D: [-4.30  2.80  2.44 -1.68 -1.81  4.46 -3.82  1.22  0.82]
X: [ 4.03 -7.12 -6.23 -9.32 -8.01  0.17  1.05  2.37  0.92]
S: [-0.72  4.38  2.44  3.62  2.28 -4.07 -0.59  1.42 -1.32]
P: [-4.07 -0.59  1.43  2.44  3.62 -1.15  4.38  2.28 -1.32]
J: [ 0.59 -0.45  4.89 -2.76  1.10  1.16 -4.67 -0.90  1.14]
H: [-0.98  2.65  1.10 -7.12  1.08  1.93 -1.71  1.22  1.05]
R: [-0.72  3.61  0.80  1.03 -1.13 -0.27  2.32 -0.60 -1.82]
A: [-4.71 -3.27  1.94  1.66 -0.60 -1.87 -4.80 -0.02  1.20]
K: [-0.44 -1.52  4.18  4.16  0.76  4.13 -5.08 -1.46  1.80]
both H J: 	[1.10]
miss D: [-4.30 -1.68  2.44 -3.82  4.46  2.80  1.22  0.82]	[-1.81]
both A R: 	[-0.60]
find: [ 1.10 -7.12  1.08]	H
order: [-1.32 -0.72  4.38  2.44  3.62  2.28 -4.07 -0.59  1.42]	S
order: [-0.60 -1.87 -4.80 -0.02  1.20 -4.71 -3.27  1.94  1.66]	A
both R S: 	[-0.72]

V: [ 0.10  0.03  0.48  0.07 -0.61 -1.89 -3.99 -2.87 -2.42  1.52  2.72 -4.60]
Q: [-0.75  0.31  3.20 -2.26  6.75  7.37  3.27  8.63 -5.79  3.55  0.72  2.92]
E: [-0.05  0.18  3.30 -2.85  1.55 -2.12 -4.84 -3.96 -6.49  0.99  3.20 -5.20]
C: [ 0.10 -0.63 -6.08 -0.42 -0.01  3.45  2.19  1.47 -0.61  2.87 -3.32  0.28]
W: [ 1.55 -2.11 -4.84 -3.96 -6.49  3.52  2.19  2.33 -1.29  0.00 -1.29  1.49]
miss W: [ 1.55  2.19 -3.96  0.00 -4.84  2.33 -2.11  1.49  3.52 -1.29 -1.29]	[-6.49]
find: [ 1.55 -2.12 -4.84 -3.96 -6.49]	E

